Below is a small trained network, with its code and all its weights. Each question gives an input and a class and asks what happens when units are switched off, that is, made to give their printed mean instead of their output.

import numpy as np


def w(rows, s, z=0):
    codes = np.array(rows[::2]) - 128.0
    scale = np.full(codes.shape[1], s)
    scale[-1] = z or s
    return codes * scale


def norm(h):
    return h / np.sqrt((h * h).mean(-1, keepdims=True) + 1e-5)


def f(y):
    return y / 2 * (1 + np.tanh(0.7978845608 * (y + 0.044715 * y**3)))


def log_softmax(a):
    a = a - a.max(-1, keepdims=True)
    return a - np.log(np.exp(a).sum(-1, keepdims=True))


def net(x, mask):
    res = np.array(x, float).reshape(1, 4) / 4 @ E
    u = 0
    for l in range(3):
        y = f(norm(res) @ A[l][:, :-1].T + A[l][:, -1])
        res = res + np.where(mask[u : u + 7], y, B[l][:, -1]) @ B[l][:, :-1]
        u += 7
    return log_softmax(norm(res)[-1] @ U[:, :-1].T + U[:, -1])


A, B = {}, {}
E = w([
[172,165,250,42,90,142,55,83,179],'x0',
[39,91,187,69,254,166,125,221,147],'x1',
[236,197,141,97,221,188,216,83,55],'x2',
[82,121,94,33,149,94,62,31,37],'x3',
],0.0064)
A[0] = w([
[154,129,169,155,181,188,211,74,78,143],'L0N0',
[153,186,28,102,19,106,135,45,85,3],'L0N1',
[135,127,74,69,178,75,57,73,83,119],'L0N2',
[45,76,2,130,108,151,255,104,64,81],'L0N3',
[55,109,74,119,51,84,91,199,180,221],'L0N4',
[77,41,123,69,85,127,143,34,65,30],'L0N5',
[64,75,124,109,61,156,136,112,124,13],'L0N6',
],0.0059,0.0041)
B[0] = w([
[153,37,52,71,130,100,144,69,210,211],'L0N0',
[52,116,193,144,114,103,211,101,116,200],'L0N1',
[131,157,66,111,47,193,165,200,151,203],'L0N2',
[213,98,233,168,164,101,68,254,28,219],'L0N3',
[192,88,97,120,187,158,142,51,149,253],'L0N4',
[148,147,85,68,117,158,86,158,167,159],'L0N5',
[147,125,60,58,110,69,124,59,150,117],'L0N6',
],0.009,0.0049)
A[1] = w([
[65,97,122,159,101,62,51,133,199,65],'L1N0',
[160,133,193,75,109,170,131,59,144,112],'L1N1',
[197,169,143,166,111,235,166,177,195,90],'L1N2',
[1,117,138,119,188,192,136,135,130,3],'L1N3',
[152,163,210,60,66,131,62,117,151,64],'L1N4',
[84,66,102,176,82,142,75,132,115,76],'L1N5',
[164,171,128,171,65,117,108,102,97,73],'L1N6',
],0.0081,0.0052)
B[1] = w([
[196,192,81,113,206,91,165,74,174,151],'L1N0',
[168,96,137,179,172,101,108,164,88,253],'L1N1',
[74,106,28,163,95,138,94,135,167,219],'L1N2',
[100,104,162,107,131,127,170,120,113,148],'L1N3',
[135,123,142,183,175,93,74,189,70,225],'L1N4',
[208,246,90,110,149,109,213,151,100,139],'L1N5',
[53,169,132,155,169,90,142,120,179,153],'L1N6',
],0.012,0.0043)
A[2] = w([
[28,75,173,89,190,189,126,149,150,3],'L2N0',
[175,179,50,149,233,130,244,138,83,125],'L2N1',
[99,184,134,254,71,137,149,59,132,165],'L2N2',
[117,159,123,52,158,122,115,133,77,100],'L2N3',
[171,51,138,69,167,133,173,102,164,233],'L2N4',
[67,156,63,95,71,129,74,177,130,71],'L2N5',
[106,231,122,29,77,129,100,113,20,47],'L2N6',
],0.0095,0.0045)
B[2] = w([
[91,149,148,74,113,47,180,124,91,170],'L2N0',
[123,177,160,126,157,92,48,100,185,254],'L2N1',
[84,122,158,22,152,136,162,154,82,198],'L2N2',
[124,142,56,219,104,109,171,157,247,162],'L2N3',
[138,151,130,142,57,167,132,73,91,240],'L2N4',
[142,76,57,156,134,169,170,89,80,143],'L2N5',
[79,88,89,115,142,139,147,213,219,165],'L2N6',
],0.012,0.0079)
U = w([
[153,131,180,177,195,67,17,213,91,163],'0',
[185,188,103,87,137,135,81,7,210,140],'1',
[56,85,22,106,112,158,149,220,246,116],'2',
[39,160,220,53,146,51,207,108,103,147],'3',
[116,36,155,131,84,213,127,125,13,250],'4',
[135,170,162,138,102,175,154,163,112,31],'5',
[125,134,187,154,58,163,151,166,132,2],'6',
],0.015,0.0094)

Each question gives the input, the list of numbers given to net, and the class t.
The units are the neurons (one row each of A and B). Each row of codes is followed by its name. A weight is (code - 128) times the scale printed after its matrix; where a second scale follows, it is the last column's (A, B and U).
mask holds one flag per neuron, layer by layer. A switched-off neuron (its flag False) gives its mean, the last column of its row in B, instead of its output. The means were averaged over made-up inputs and are rounded, as every weight is.
A unit's drop is (log p(t) with every unit on - log p(t) with that unit switched off) / (log p(t) with every unit on - log p(t) with every unit switched off).
The circuit of an input: a set's keep is (log p(t) with only the set's units on - log p(t) with every unit switched off) / (log p(t) with every unit on - log p(t) with every unit switched off). Starting from the 12 units with the biggest drops (on a tie, the unit counted first), units are removed one at a time, each time the one whose removal leaves the highest keep (on an exact tie, the one counted first), for as long as the keep stays at least 0.8.
units of the circuit, in order: the units of the circuit, biggest drop first
unit that matters most: the unit with the biggest drop
k most important neurons: the k neurons with the biggest drops, biggest first
k most important neurons of layer l: the k neurons of layer l with the biggest drops, biggest first
input [7,6,6,5], class 0: 3 most important neurons	[L1N1; L1N4; L0N4]
input [-4,5,3,-4], class 3: unit that matters most	L0N2
input [7,0,3,6], class 0: 2 most important neurons of layer 1	[L1N4; L1N1]
input [3,0,0,-6], class 2: 2 most important neurons	[L1N2; L2N4]
input [-6,-7,3,7], class 2: units of the circuit, in order	[L2N6; L1N1; L0N4]
input [0,8,8,-1], class 1: units of the circuit, in order	[L0N0; L2N1]
input [4,-3,4,4], class 0: 2 most important neurons	[L1N1; L0N4]
input [-3,0,-1,-1], class 4: 2 most important neurons of layer 2	[L2N1; L2N3]
input [6,-7,-7,8], class 2: 2 most important neurons of layer 0	[L0N2; L0N3]
input [-1,4,-5,7], class 2: 2 most important neurons	[L0N2; L0N0]
input [-7,7,8,-7], class 1: units of the circuit, in order	[L2N1; L0N0]
input [-3,1,3,1], class 4: 2 most important neurons	[L0N0; L0N3]
input [-1,-3,2,-3], class 4: 2 most important neurons of layer 1	[L1N5; L1N0]
input [5,0,-6,7], class 2: 3 most important neurons	[L0N2; L0N3; L0N0]
input [-5,8,5,-3], class 3: unit that matters most	L2N0
input [-4,6,6,-3], class 1: 3 most important neurons	[L2N1; L0N0; L0N1]
input [-2,8,6,-6], class 3: 3 most important neurons	[L2N0; L0N2; L0N4]
input [-4,-8,5,-6], class 3: 2 most important neurons	[L2N2; L0N2]
input [7,-5,-1,8], class 2: 3 most important neurons of layer 2	[L2N6; L2N1; L2N3]
input [7,-7,-7,4], class 0: unit that matters most	L1N4
input [-6,0,6,4], class 0: 3 most important neurons	[L0N3; L2N1; L0N4]
input [2,7,-1,-5], class 3: 2 most important neurons	[L2N0; L0N2]
